Here is a tiny trained network, its code and every weight. The questions are about switching its units off for an input and a class, where a switched-off unit gives its printed mean instead of its output.

import numpy as np


def w(rows, s, z=0):
    codes = np.array(rows[::2]) - 128.0
    scale = np.full(codes.shape[1], s)
    scale[-1] = z or s
    return codes * scale


def f(y):
    return y / 2 * (1 + np.tanh(0.7978845608 * (y + 0.044715 * y**3)))


def log_softmax(a):
    a = a - a.max(-1, keepdims=True)
    return a - np.log(np.exp(a).sum(-1, keepdims=True))


def net(x, mask):
    res = np.array(x, float).reshape(1, 4) / 4 @ E
    y = f(res @ A[0][:, :-1].T + A[0][:, -1])
    res = res + np.where(mask, y, B[0][:, -1]) @ B[0][:, :-1]
    return log_softmax(res[-1] @ U[:, :-1].T + U[:, -1])


A, B = {}, {}
E = w([
[189,85,108,67,226,27,72,55],'x0',
[254,236,74,118,96,119,148,128],'x1',
[154,139,181,123,154,80,178,131],'x2',
[147,157,234,20,75,152,109,20],'x3',
],0.009)
A[0] = w([
[130,43,95,32,210,50,100,129,67],'n1',
[1,17,173,147,158,107,150,111,71],'n2',
[85,165,141,140,76,191,218,174,55],'n3',
[95,160,161,127,66,164,164,196,100],'n4',
[17,245,161,142,140,174,167,147,77],'n5',
[123,175,71,180,162,68,157,188,221],'n6',
[71,104,207,168,54,152,116,193,75],'n7',
[55,69,221,128,175,190,60,111,100],'n8',
[104,107,132,218,170,121,125,143,119],'n9',
[169,205,76,95,126,153,117,147,115],'n10',
[126,169,204,20,90,184,54,87,212],'n11',
[152,102,87,88,179,48,8,91,81],'n12',
[107,137,79,161,194,102,92,230,219],'n13',
[236,220,66,136,73,121,155,110,146],'n14',
[118,154,226,58,59,145,72,65,254],'n15',
[110,93,71,172,191,139,130,187,136],'n16',
],0.0075,0.0009)
B[0] = w([
[100,195,44,74,63,80,166,128,231],'n1',
[36,151,197,169,199,186,46,31,255],'n2',
[92,229,90,112,62,104,125,124,211],'n3',
[53,163,117,99,47,52,106,127,194],'n4',
[93,194,87,39,102,116,161,180,194],'n5',
[168,86,195,135,187,130,167,151,216],'n6',
[94,153,106,95,74,83,92,100,209],'n7',
[79,68,160,230,145,120,81,116,228],'n8',
[154,99,148,180,157,139,109,152,184],'n9',
[162,117,185,171,148,85,79,59,176],'n10',
[219,97,166,19,139,200,187,180,242],'n11',
[65,193,70,23,87,42,150,165,226],'n12',
[210,42,204,92,105,220,174,194,225],'n13',
[87,149,208,232,201,147,9,2,229],'n14',
[248,56,137,112,88,207,142,203,247],'n15',
[159,89,125,140,95,203,160,164,214],'n16',
],0.0068,0.009)
U = w([
[192,60,161,126,126,147,161,170,251],'0',
[116,111,172,171,156,104,76,4,108],'1',
[108,152,74,106,80,37,143,122,1],'2',
],0.014,0.00096)

Each question gives the input, the list of numbers given to net, and the class t.
The units are the neurons (one row each of A and B). Each row of codes is followed by its name. A weight is (code - 128) times the scale printed after its matrix; where a second scale follows, it is the last column's (A, B and U).
mask holds one flag per neuron, in row order. A switched-off neuron (its flag False) gives its mean, the last column of its row in B, instead of its output. The means were averaged over made-up inputs and are rounded, as every weight is.
A unit's drop is (log p(t) with every unit on - log p(t) with that unit switched off) / (log p(t) with every unit on - log p(t) with every unit switched off).
The circuit of an input: a set's keep is (log p(t) with only the set's units on - log p(t) with every unit switched off) / (log p(t) with every unit on - log p(t) with every unit switched off). Starting from the 12 units with the biggest drops (on a tie, the unit counted first), units are removed one at a time, each time the one whose removal leaves the highest keep (on an exact tie, the one counted first), for as long as the keep stays at least 0.8.
circuit, biggest first: the units of the circuit, biggest drop first
k most important neurons: the k neurons with the biggest drops, biggest first
drop of u: that unit's drop, to one decimal
input [6,5,-6,6], class 0: circuit, biggest first -> (n11)
input [8,-7,-2,-5], class 2: 2 most important neurons -> (n1 n12)
input [5,-2,-5,-4], class 2: 4 most important neurons -> (n12 n1 n15 n11)
input [-3,-5,-5,8], class 0: 2 most important neurons -> (n15 n11)
input [-5,-7,-4,7], class 0: 4 most important neurons -> (n15 n11 n14 n5)
input [1,-3,-3,4], class 0: 3 most important neurons -> (n14 n15 n11)
input [-3,3,4,-2], class 1: circuit, biggest first -> (n12 n15)
input [4,-6,-3,7], class 0: 3 most important neurons -> (n15 n11 n14)
input [-2,-6,8,-5], class 1: 2 most important neurons -> (n2 n15)
input [-7,-7,6,-4], class 1: 3 most important neurons -> (n2 n12 n1)
input [-6,-7,2,8], class 0: 4 most important neurons -> (n15 n11 n14 n5)
input [-4,3,-8,-1], class 2: 2 most important neurons -> (n2 n8)
input [8,-3,8,7], class 2: 3 most important neurons -> (n1 n12 n13)
input [-5,7,0,4], class 1: circuit, biggest first -> (n14)
input [-5,3,3,1], class 2: drop of n2 -> 0.2
input [6,-3,-5,-1], class 2: drop of n12 -> 0.1
input [3,8,-6,2], class 1: drop of n14 -> 0.2
